In the rows, zero is written as 128.
Each row is followed by its class number.
[204  68 108 124 106 119 159 100  76  99 134 152 116 179 129 161 147 168
 167 163 103 130 170 145 130 148 189 151 133  94 136 144 147 149 117  90
 184 113 144 117 147 133 193 163 156  85]  7
[169 120 157 137 116 138 122  83 131 100 121 184  94 151  96 144 203 112
 136  61  95  87 152 142 175 125 141 143  74 147 163 148 106 105 126 185
  81 100 149 117 129 142 124 107 124 166]  8
[115 144 156 162 107 143 186  82 158  77 161 113  93  58  61 116 107 112
 158  89 146 124 125 121 117 125 122 158 117 148 127 155 149  91 107 117
 119  96 138 126 103 125 141 117 172 116]  7
[129 146 154 136  98 146 157 181 103 170 123  97 158 111 140 109 166 116
 216 101 167 163 108 106  88 169  58 140 106 108 134 147 156  94 139 126
 174 127 137 137 118 109 154 115 182 116]  4
[169 121 147 144 113 124 134  89 140  94 126 185 104 147  94 148 211 112
 140  69  97  86 153 138 169 126 150 131  75 149 158 150 107 104 123 188
  85 103 138 112 138 141 132 104 135 163]  7
[143 164 110 104 117 129 144 114 113  82 185 141  71 114 120  96 154  82
 122  83 102 147 142 131 176 109 130  92  73 115 115 121 129 136 131 105
 138  56 155 111 159 122 151 147 143 144]  4
[111 151 155 162 110 154 178  67 160  85 163  94  67  55  57 113 107 106
 145  76 148 126 116 129 117 124 124 153 113 153 127 153 149  87 110 113
 117  96 147 126  99 129 137 118 165 113]  9
[160 133  94  96 115 145 160  97 120  92 186 102  75 141  89  94 140  80
 159  99 104 141 146 141 188  88 128 109  73 119 112 134 155 130 100 117
 144  66 149 108 142 121 144 143 160 142]  0
[147 132  91  87 129 146 167 102 112  90 181 102  68 131  92  96 143  82
 156  95 112 143 153 147 181  91 120  98  87 115 116 135 146 132  97 107
 165  64 154 107 150 130 147 149 159 124]  2
[200  47  96 129 115 100 163  67  81 103 129 170 112 171 126 167 137 188
 178 170 107 128 169 137 148 120 199 120 137 123 149 153 155 150 132 120
 161 119 142  99 143 145 214 142 108  93]  6
[174  96 140 135 103 134 128 111 112  74 137 183 116 162 125 141 185  96
 131  87 112 105 143 121 136 148 124 107  70 131 156 156  96 110 100 220
 109  83 154  97 158 128 118 125 124 156]  3
[167 116 156 138 115 114 122  89 134 105 115 185 113 145 102 142 208 122
 139  75  94  83 142 134 168 133 140 129  79 153 158 150 109 102 127 194
  81 102 146 111 142 149 127 109 125 167]  6
[102 162 154 161 117 172 150  50 167  90 154 115  72  73  69 113 117 105
 104  50 169 121 105 144 133 120 113 136 128 147 138 130 133  90  89 118
 143  99 145 133 105 134 155 145 170  91]  5
[135 141 157 137 106 146 159 181  91 152 125 105 167 103 154  99 175 123
 216 101 176 158 101 126  89 184  56 160 118 110 136 142 149  90 124 121
 163 130 144 146 125 122 162 116 180  96]  2
[198  71 113 129 100 115 155  97  81 104 121 159 115 171 128 162 137 170
 160 166  99 127 164 119 129 148 167 149 135 100 142 146 144 143 131  95
 187 110 146 119 157 133 188 159 137  94]  3
[201  73 109 126 105 109 167 102  74  99 129 152 116 171 134 156 148 171
 177 167 105 126 177 129 132 142 182 151 134 100 135 140 145 146 131  91
 184 109 152 114 153 133 195 160 137  89]  2
[111 164 159 152 117 157 163  61 153  88 151 123  77  71  80 116 133 100
 117  44 176 122 109 134 128 123  98 134 128 141 143 135 127  93 103 116
 147  97 150 130 113 132 157 148 156  89]  2
[204  72 109 125 104 121 143  92  84  99 121 156 118 163 126 168 139 175
 165 158 106 124 171 137 135 138 173 160 136  93 136 137 151 143 121  88
 173 119 144 128 150 142 188 160 143  92]  5
[205  51 102 130 126 102 160  60  82 108 124 172 112 160 123 165 148 177
 182 165 101 126 172 130 154 112 191 122 142 123 151 155 156 147 134 128
 157 132 142 106 147 143 221 126  99 104]  1
[205  41 100 139 121 110 164  68  75  95 134 172 108 158 120 161 140 166
 177 154 108 130 159 131 140 114 199 119 137 120 146 148 152 147 135 118
 158 123 136 104 136 139 222 139 116  97]  9
[109 158 156 159 108 148 187  72 166  77 161 109  91  48  54 116 108 116
 149  89 148 124 126 120 117 135 123 162 119 151 125 159 146  89 108 112
 126  96 141 123 104 131 136 110 170 109]  7
[140 148 102 109 120 126 150 108 104  78 188 140  76 113 122  96 152  88
 131  87 112 144 146 131 176 111 132  99  73 110 102 115 129 129 123 109
 139  55 161 114 162 130 167 147 143 125]  2
[107 145 157 157 106 150 174  66 157  78 161 105  86  54  60 123  95 119
 136  80 152 125 125 121 117 125 114 156 121 142 126 148 152  90 108 113
 125  92 149 134 112 134 140 122 168 112]  5
[101 164 154 157 118 159 163  58 164  85 156 109  69  77  72 113 127  96
 115  57 173 126 104 139 131 125 110 132 125 145 132 136 125  93  89 117
 151  98 133 120 108 125 158 149 179  84]  7
[156 132  96  93 130 147 159  98 107  90 189 105  64 140  85  90 152  79
 150  84 112 142 145 154 180  89 126  97  74 116 123 140 143 133  99 120
 143  56 148 110 142 123 141 146 163 133]  9
[136 158 171 141 101 159 191 170 108 145 134  93 144 105 134 103 169 112
 223 150 139 154 101 117 104 170 106 169 107 120 137 136 150 100 144 130
 180 123 146 126 120  91 177 127 174 134]  4
[142 151 109 102 118 120 144 110 104  80 186 145  75 123 124  95 149  96
 121  95  99 144 135 127 175 115 132  94  70 110 111 115 130 133 127 116
 138  49 158 109 162 125 157 156 151 135]  6
[105 166 158 155 117 158 152  55 162  94 151 118  80  78  76 119 134  97
 108  45 170 122 114 119 130 128 104 130 122 146 137 141 132  94 104 125
 149 100 139 128 114 128 155 151 152  99]  4
[168  95 142 129 105 140 133 113 104  81 134 178 120 157 130 149 184  91
 136  92 116 107 131 125 133 150 124 104  67 131 155 153  89 107  99 221
 114  85 155  90 156 126 121 119 119 156]  3
[128 146 158 139  96 152 157 170 103 158 118 102 155 118 146 101 162 119
 211 100 174 156 106 116  92 173  61 155 104 112 134 148 141  91 118 129
 162 133 147 138 116 112 145 114 184 101]  8
[141 153 103 108 119 126 141 119 103  79 185 142  82 111 125  97 151  87
 131  84 115 139 144 132 173 109 128 100  77 112 110 119 123 130 134 106
 143  54 160 110 160 135 159 149 134 134]  2
[128 162 156 141 102 144 158 185 105 162 124 104 157 106 142 104 168 117
 214 100 160 157 113 111  84 176  55 146 112 113 144 145 151  92 143 123
 167 121 138 141 121 108 146 113 179 113]  4
[106 155 157 158 120 168 150  44 157  84 157 118  74  80  69 115 115 105
 115  52 173 121 107 141 130 120 116 131 129 146 143 135 134  97  84 120
 141  94 145 131 114 131 158 150 167  89]  5
[139 157 103 101 114 118 151 110 108  80 182 137  80 110 129  97 155  94
 117 101 107 141 132 139 177 111 136  94  77 123 115 114 132 133 121 119
 135  55 153 108 164 127 143 152 146 137]  6
[108 157 158 155 113 152 178  62 158  80 162 104  81  55  62 105 113 117
 134  82 141 123 113 117 117 124 122 160 122 155 136 160 146  95 112 116
 130  99 153 128 110 125 140 120 161 114]  1
[143 153 106 117 123 129 140 111 107  80 187 144  77 109 117  93 146  80
 120  80 103 143 136 139 167 103 123  93  76 114 114 115 131 124 134 110
 129  50 152 115 152 127 149 150 143 133]  9
[162 126 150 140 114 131 121  84 136  96 123 180  96 142  94 150 196 106
 137  72 105  88 157 140 167 122 136 134  73 146 162 147 100 102 127 196
  74  96 145 112 134 142 120 109 118 164]  8
[203  66 108 135 107 116 150 100  73  98 134 154 118 170 123 156 140 159
 175 157 100 126 164 125 121 142 179 152 126  99 136 141 146 145 141 100
 171 101 144 119 149 130 181 169 142  98]  9
[141 138  99  89 120 153 159  93 117  95 175 103  60 138  91  98 141  82
 145  89 109 143 149 157 186  92 119 109  76 123 122 140 142 135  96 111
 152  67 157 109 145 125 133 145 163 131]  8
[202  68 113 123 103 109 165 103  75  95 125 149 124 166 133 163 147 171
 183 162 103 127 176 124 129 147 177 158 135 104 133 145 144 145 136  89
 188 105 154 117 150 136 187 162 135  92]  2
[136 151 103 112 121 138 140  97 113  81 186 141  70 113 116  89 150  90
 109  92  97 142 133 123 173  98 134  95  72 108 108 124 135 129 125 117
 139  67 160 109 164 126 154 149 146 141]  1
[201  64 106 127 100 117 161 104  68 100 129 147 121 179 130 164 139 177
 180 168 108 126 174 124 132 138 179 150 131  94 138 138 144 143 137  88
 194 105 154 113 158 132 192 162 139  85]  2
[103 168 163 159 123 150 156  60 157  88 155 126  73  74  78 108 126  96
 109  57 175 124 115 132 128 121 102 128 125 145 147 143 126  87  92 132
 138  90 142 125 117 128 152 149 158  90]  3
[201  68 105 121 103 125 150  96  85  99 125 142 109 170 124 166 134 176
 166 160 105 130 167 145 133 141 176 153 134 105 141 141 148 143 115  88
 176 117 146 125 148 140 187 156 148  92]  5
[101 168 162 152 120 157 160  60 160  91 153 114  68  81  76 117 130  99
 115  49 170 124 118 130 130 129 104 124 118 144 140 141 126  98  95 126
 150  95 143 123 114 122 153 145 164  96]  4
[145 137  98  87 124 136 162  93 120 103 177 108  65 142  98  94 143  97
 138 101 112 147 150 155 190 100 125  96  80 119 118 139 158 132  90 118
 150  63 152 108 146 133 142 155 164 130]  6
[199  53 105 133 119 103 178  75  69  95 132 169 115 157 136 164 143 181
 193 165 115 130 173 139 149 127 197 128 143 125 146 147 150 148 133 110
 157 115 149 104 143 147 225 128 102  88]  2
[143 133  97  92 126 159 156  85 121  88 179 106  63 136  82  95 135  79
 150  88 109 143 151 145 192  89 123 108  73 117 116 137 145 133  94 116
 154  63 153 112 143 119 138 152 161 134]  8
[139 148 102 115 116 141 127 113 107  72 189 134  85 118 120  94 137  92
 120  90 110 140 134 144 174 113 130 101  81 113 112 116 128 133 120 109
 137  53 159 116 167 135 148 148 150 135]  5
[107 164 160 154 117 159 162  59 164  88 150 115  69  77  77 122 137 106
 116  59 175 127 109 142 129 125 110 127 127 138 133 136 129  94  86 125
 140 101 137 125 104 130 157 147 172  85]  7
[109 167 156 158 111 166 164  47 157  86 161 109  64  88  79 114 132  98
 104  51 171 123  99 137 124 120 103 132 122 138 141 132 137  95  92 120
 139 101 148 128 116 128 160 159 173  86]  0
[176  89 134 133  97 140 134 108 113  81 144 167 128 162 127 147 183  90
 138  91 115 106 137 124 130 137 132  93  67 126 144 144 103 105  95 220
 114  91 151  91 144 127 130 125 128 157]  0
[107 157 161 153 104 136 183  65 164  83 160 105  80  60  63 116 101 122
 142  88 141 121 122 121 121 136 127 160 120 158 131 159 148  95 114 112
 120  93 152 123 105 130 133 116 164 113]  6
[151 134 102  82 126 145 163 106 117  94 180 102  66 141  93  94 149  82
 155  92 102 144 157 140 190  92 130  92  73 121 122 144 146 134  99 118
 156  61 149 105 151 124 139 145 157 139]  4
[197  83 119 118 105 120 158  96  84 101 128 152 105 178 127 164 148 169
 161 156  94 126 176 127 134 141 185 145 127 101 144 149 144 151 134  88
 183 108 149 114 149 132 184 163 139  99]  4
[104 155 159 152 104 141 183  63 172  88 155 103  78  59  59 113  99 126
 136  88 147 121 122 123 125 131 121 160 113 153 128 162 152  90 107 116
 119  97 149 124 104 136 136 124 165 112]  6
[ 99 172 160 155 119 165 163  55 159  95 156 112  73  80  75 112 129 101
 113  47 168 123 116 133 131 129 107 136 118 144 139 142 135  96 100 118
 148  93 144 127 114 125 147 146 163  92]  4
[166 123 152 142 112 131 121  86 131  98 126 187 103 144  95 144 201 108
 132  72  96  86 150 142 164 129 140 142  73 151 162 152 100 106 131 187
  70  97 148 114 135 143 123 104 120 171]  8
[144 157 102 110 112 140 129 106 114  72 186 139  86 108 119  96 147  94
 119  84 109 143 131 142 181 112 130 103  77 114 108 113 128 131 116 103
 130  52 158 122 153 130 156 142 144 133]  5
[134 150 161 137 101 155 156 179 102 162 121 102 161 123 149 104 175 120
 216  99 163 160 103 107  89 182  60 151 107 111 134 150 151  94 127 121
 168 133 145 143 119 112 152 118 184 112]  4
[167  92 140 137 110 140 135 108 105  80 137 188 126 152 124 139 180  97
 136  94 112 104 137 120 134 147 127  97  71 128 154 153  93 103 102 219
 116  84 152  91 165 128 119 117 120 157]  3
[204  52 110 134 123  96 169  71  84  98 125 174  97 156 121 165 136 175
 173 162 106 135 175 127 154 119 189 126 145 128 154 153 152 137 133 118
 161 121 135 105 140 140 224 131 108  95]  3
[146 149 101 110 110 129 152 102 116  83 190 131  82 117 115  89 141  78
 122  88 102 144 135 130 177  97 131  99  71 115 106 116 142 127 121 106
 143  63 156 110 156 122 160 150 155 133]  0
[149 138  95  90 132 144 157  87 118  95 178 104  57 130  89  91 146  87
 150  92 107 145 146 151 186  85 120 105  75 120 125 141 150 131  92 120
 149  71 152 115 150 121 152 148 154 131]  1
[134 158 170 137 106 162 187 173 109 148 135  90 143 109 129 100 163 105
 223 158 135 154 100 113 105 161 107 167 107 123 139 135 147  98 152 131
 187 125 141 114 126  93 171 131 175 137]  4
[162  92 136 130 101 128 131 103 113  84 137 186 135 160 125 147 187 106
 131  96 114 103 136 122 132 152 131  96  66 134 148 154  99 115 105 224
 113  87 154  91 159 134 121 125 128 161]  6
[170 118 154 140 118 124 118  91 127 106 122 186  90 146 105 153 201 105
 131  70 103  95 143 139 165 122 136 125  82 143 160 146 109 101 127 189
  77 100 145 113 138 147 129 113 119 171]  3
[169 123 154 137 116 125 136  94 127  96 131 175  85 149  96 142 198 114
 142  75  96  90 156 138 164 132 140 130  80 142 160 143 105 106 130 176
  82  91 150 114 148 144 134 110 124 164]  2
[111 150 163 154 104 138 183  71 159  85 156 105  84  59  65 115 104 129
 150  94 145 123 118 116 124 135 128 152 123 155 129 154 148  91 110 113
 126  94 148 123 104 132 141 119 166 114]  6
[136 153 104 106 110 119 144 103 111  83 182 131  77 118 119 100 148  97
 122  99 113 141 131 125 172 112 133  97  72 112 102 118 130 136 122 116
 137  57 159 108 161 125 153 156 151 132]  6
[137 161 106 103 114 133 143 103 114  75 185 137  78 102 112  97 145  78
 112  87 109 144 141 133 177 106 128 109  72 120 113 119 123 128 127 111
 139  57 154 109 154 122 140 146 144 139]  8
[155 125  94  90 120 155 166  88 114  95 183 101  71 144  93  97 139  82
 155  91 105 143 139 143 181  88 119 100  81 109 116 133 164 134  93 114
 150  68 151 113 142 126 149 151 164 127]  0
[195  72 111 125 101 121 159  90  77 100 128 157 119 167 126 163 141 167
 171 159 103 126 174 132 131 138 174 161 127 101 137 146 141 143 138  90
 180 104 148 118 151 136 176 164 140  93]  8
[200  55 112 128 120 110 160  61  81 100 127 178 108 156 120 167 141 167
 169 157 109 130 175 133 156 118 191 134 134 120 145 148 147 142 135 121
 159 129 139 102 143 142 214 133 107 102]  8
[206  55 103 136 121  98 169  78  81  97 130 180 121 160 122 165 153 178
 184 162 107 127 175 136 151 121 199 126 142 125 147 151 149 147 134 119
 157 120 133 104 135 142 223 128 110  95]  7
[132 151 158 147 100 157 173 164 110 147 141 100 135 117 131  86 157 106
 216 160 129 153  95 110 102 155 107 165 101 125 136 134 149 105 151 142
 178 123 147 117 137  93 175 134 174 141]  1
[110 149 159 156 111 148 190  73 158  81 157  98  73  51  58 111 101 112
 152  78 148 122 126 120 121 129 121 159 123 154 132 151 148  89 109 107
 135 100 153 126 105 128 148 116 162 110]  2
[109 160 162 154 118 160 156  58 161  88 153 125  73  74  74 110 120  92
 111  58 173 128 100 129 127 122 104 126 124 147 147 146 123  92  92 130
 144  95 144 123 115 125 156 150 155  94]  3
[133 159 110 111 121 131 139 101 113  75 181 146  74 108 120  86 152  81
 105  79 104 136 143 143 184 103 133 111  75 126 113 118 124 130 120 110
 134  59 155 112 153 130 145 150 146 133]  8
[ 99 173 163 148 115 165 157  57 165  96 152 103  64  77  81 119 124  98
 106  52 168 126 112 134 127 127 109 130 121 143 136 140 135  98  97 118
 144  98 148 129 112 129 147 154 150  96]  4
[104 160 159 155 110 148 180  75 162  86 159 104  84  51  61 112 109 110
 139  73 144 125 126 115 120 132 120 158 117 160 134 160 150  96 119 110
 135  99 147 128 105 127 139 116 159 120]  4
[202  67 110 128 104 114 137 100  81 103 126 157 121 164 121 165 131 173
 175 166 100 125 173 133 128 134 181 150 136 102 139 136 149 144 132  92
 173 110 143 120 149 142 188 156 143  98]  5
[177 118 149 135 107 124 135  87 127 101 129 159  93 160 103 141 201 111
 130  70  99  87 144 144 166 131 138 141  78 149 163 148 117 106 115 180
  81 104 142 115 134 141 144 110 131 153]  0
[103 157 155 153 120 158 167  56 150  83 156 110  74  73  76 115 120 102
 118  53 184 125 110 133 132 123 103 129 130 142 138 134 130  97  93 122
 150  92 150 126 114 129 159 150 159  85]  2
[111 153 163 158 112 148 181  76 153  91 160 105  80  56  59 107  95 107
 137  98 145 127 118 107 118 129 118 154 127 148 133 163 155  85 111 113
 126 101 146 117 108 133 143 114 164 119]  3
[111 147 155 164 107 157 182  67 166  87 164 103  75  56  48 108 108 107
 142  83 141 124 114 113 111 120 128 156 107 153 121 158 148  86 120 121
 119  98 146 121  98 127 138 117 162 122]  9
[110 159 155 149 118 154 169  53 146  86 157 116  69  78  82 116 135 102
 114  47 183 125 111 131 131 130 113 132 127 143 139 135 127  96  96 119
 151  94 145 124 114 131 165 150 160  84]  2
[144 129  94  90 127 159 151  92 118  85 180 109  75 134  91  94 132  90
 140  96 111 143 147 157 192  90 126 101  80 115 117 135 152 134  86 113
 154  65 149 110 152 131 140 149 167 134]  5
